Here is a tiny trained network, its code and every weight. The questions are about switching its units off for an input and a target symbol, where a switched-off unit gives its printed mean instead of its output.

import numpy as np


def w(rows, s, z=0):
    codes = np.array(rows[::2]) - 128.0
    scale = np.full(codes.shape[1], s)
    scale[-1] = z or s
    return codes * scale


def norm(h):
    return h / np.sqrt((h * h).mean(-1, keepdims=True) + 1e-5)


def f(y):
    return np.maximum(y, 0)


def softmax(a):
    e = np.exp(a - a.max(-1, keepdims=True))
    return e / e.sum(-1, keepdims=True)


def log_softmax(a):
    a = a - a.max(-1, keepdims=True)
    return a - np.log(np.exp(a).sum(-1, keepdims=True))


def net(x, mask):
    ids = ['αβδεζηθμξπτφψ'.index(c) for c in x.split()]
    T = len(ids)
    res = E[ids] + P[:T]
    r = norm(res)
    for j in range(2):
        rows = slice(3 * j, 3 * j + 3)
        q, k, v = (r @ M[0][rows].T for M in (Q, K, V))
        z = softmax(np.where(np.tri(T) > 0, q @ k.T / 3**0.5, -1e9)) @ v
        o = O[0][rows]
        res = res + np.where(mask[j], z, o[:, -1]) @ o[:, :-1]
    y = f(norm(res) @ A[0][:, :-1].T + A[0][:, -1])
    res = res + np.where(mask[2:14], y, B[0][:, -1]) @ B[0][:, :-1]
    return log_softmax(norm(res)[-1] @ U[:, :-1].T + U[:, -1])


Q, K, V, O, A, B = {}, {}, {}, {}, {}, {}
E = w([
[156,62,114],'α',
[95,110,99],'β',
[106,109,112],'δ',
[95,112,94],'ε',
[98,132,82],'ζ',
[162,150,155],'η',
[112,111,98],'θ',
[110,159,91],'μ',
[105,143,94],'ξ',
[118,89,251],'π',
[81,133,111],'τ',
[105,102,137],'φ',
[69,96,228],'ψ',
],0.029)
P = w([
[64,187,56],'0',
[79,198,58],'1',
[62,183,84],'2',
[89,186,115],'3',
[112,200,119],'4',
[118,181,147],'5',
[133,168,164],'6',
[150,176,157],'7',
[109,254,136],'8',
[100,218,171],'9',
[82,124,115],'10',
],0.0053)
Q[0] = w([
[246,164,111],'h1',
[253,67,112],'h1',
[150,172,172],'h1',
[239,100,126],'h2',
[203,73,106],'h2',
[81,161,82],'h2',
],0.016)
K[0] = w([
[42,234,122],'h1',
[119,249,151],'h1',
[115,97,158],'h1',
[225,71,81],'h2',
[211,103,58],'h2',
[109,186,149],'h2',
],0.016)
V[0] = w([
[191,117,106],'h1',
[174,56,152],'h1',
[167,44,108],'h1',
[114,4,71],'h2',
[230,72,137],'h2',
[106,52,184],'h2',
],0.025)
O[0] = w([
[77,108,85,88],'h1',
[67,156,134,137],'h1',
[77,159,69,170],'h1',
[42,180,65,171],'h2',
[4,83,89,6],'h2',
[69,167,185,207],'h2',
],0.028,0.015)
A[0] = w([
[182,77,179,229],'n1',
[158,65,186,173],'n2',
[147,173,61,169],'n3',
[65,116,129,29],'n4',
[126,151,152,154],'n5',
[187,137,119,110],'n6',
[169,141,62,137],'n7',
[135,101,145,75],'n8',
[128,147,226,234],'n9',
[199,135,144,113],'n10',
[162,63,39,212],'n11',
[82,157,1,252],'n12',
],0.019,0.003)
B[0] = w([
[46,115,86,222],'n1',
[54,88,118,188],'n2',
[77,117,138,186],'n3',
[100,170,70,161],'n4',
[140,120,121,177],'n5',
[74,161,136,195],'n6',
[105,79,120,162],'n7',
[100,150,135,132],'n8',
[130,86,78,251],'n9',
[75,143,164,228],'n10',
[134,80,44,142],'n11',
[4,156,114,235],'n12',
],0.028,0.011)
U = w([
[120,157,83,19],'α',
[145,165,98,2],'β',
[150,164,106,4],'δ',
[106,205,49,60],'ε',
[175,144,58,171],'ζ',
[144,62,106,131],'η',
[71,150,10,235],'θ',
[182,113,102,211],'μ',
[179,127,90,214],'ξ',
[90,87,137,56],'π',
[234,173,160,226],'τ',
[167,255,155,86],'φ',
[97,96,249,153],'ψ',
],0.0099,0.004)

Each question gives the input, a string of symbols that net reads in full, and the target symbol t.
The units are the heads (3 rows each of Q, K, V and O) and the neurons (one row each of A and B). Each row of codes is followed by its name. A weight is (code - 128) times the scale printed after its matrix; where a second scale follows, it is the last column's (O, A, B and U).
mask holds one flag per unit, heads first, then neurons. A switched-off unit (its flag False) gives its mean, the last column of its rows in O or B, instead of its output. The means were averaged over made-up inputs and are rounded, as every weight is.
A unit's drop is (log p(t) with every unit on - log p(t) with that unit switched off) / (log p(t) with every unit on - log p(t) with every unit switched off).
The circuit of an input: a set's keep is (log p(t) with only the set's units on - log p(t) with every unit switched off) / (log p(t) with every unit on - log p(t) with every unit switched off). Starting from the 12 units with the biggest drops (on a tie, the unit counted first), units are removed one at a time, each time the one whose removal leaves the highest keep (on an exact tie, the one counted first), for as long as the keep stays at least 0.8.
units of the circuit, in order: the units of the circuit, biggest drop first
unit that matters most: the unit with the biggest drop
k most important neurons: the k neurons with the biggest drops, biggest first
which heads matter: for each layer, one digit per head in row order, 1 if its drop is at least 0.15 and else 0, layers parted by /
drop when u is switched off: that unit's drop, to one decimal
input ψ μ θ, target ψ: units of the circuit, in order	(h2 h1)
input ψ ψ ξ ξ, target ψ: units of the circuit, in order	(h1 h2)
input μ β ξ ε β ψ β, target ψ: units of the circuit, in order	(h1 h2)
input μ τ β φ ζ ξ ζ τ η η, target τ: units of the circuit, in order	(h1)
input φ ξ δ, target φ: units of the circuit, in order	(h1 n12)
input β ζ ψ ε ψ δ, target ψ: units of the circuit, in order	(h2 h1)
input ε φ β, target φ: units of the circuit, in order	(h2 h1 n12 n1)
input θ η β ψ τ τ μ ζ, target τ: units of the circuit, in order	(h2 h1)
input ψ ξ φ ψ ζ φ, target ψ: which heads matter	11
input δ ψ ψ τ ζ ζ ζ ψ ε, target ψ: which heads matter	11
input θ β η β ζ π θ ζ ψ δ, target ψ: which heads matter	01
input ε ψ ψ θ τ τ ζ φ ε, target φ: which heads matter	00
input η ψ φ η, target ψ: which heads matter	10
input ψ τ ψ η μ, target ψ: units of the circuit, in order	(h1 h2)
input θ ψ ε, target ψ: 2 most important neurons	(n12 n4)
input θ τ ζ, target τ: which heads matter	01
input θ η δ θ ξ ψ δ μ ψ τ, target ψ: most important neuron	(n10)
input π π π φ ψ τ, target ψ: which heads matter	11
input ζ θ ε τ, target τ: drop when n12 is switched off	0.1
input δ ε τ η θ, target τ: unit that matters most	n12
input ζ ψ ζ, target ψ: drop when h2 is switched off	0.3
input φ ξ β φ ξ δ, target φ: drop when h1 is switched off	0.2
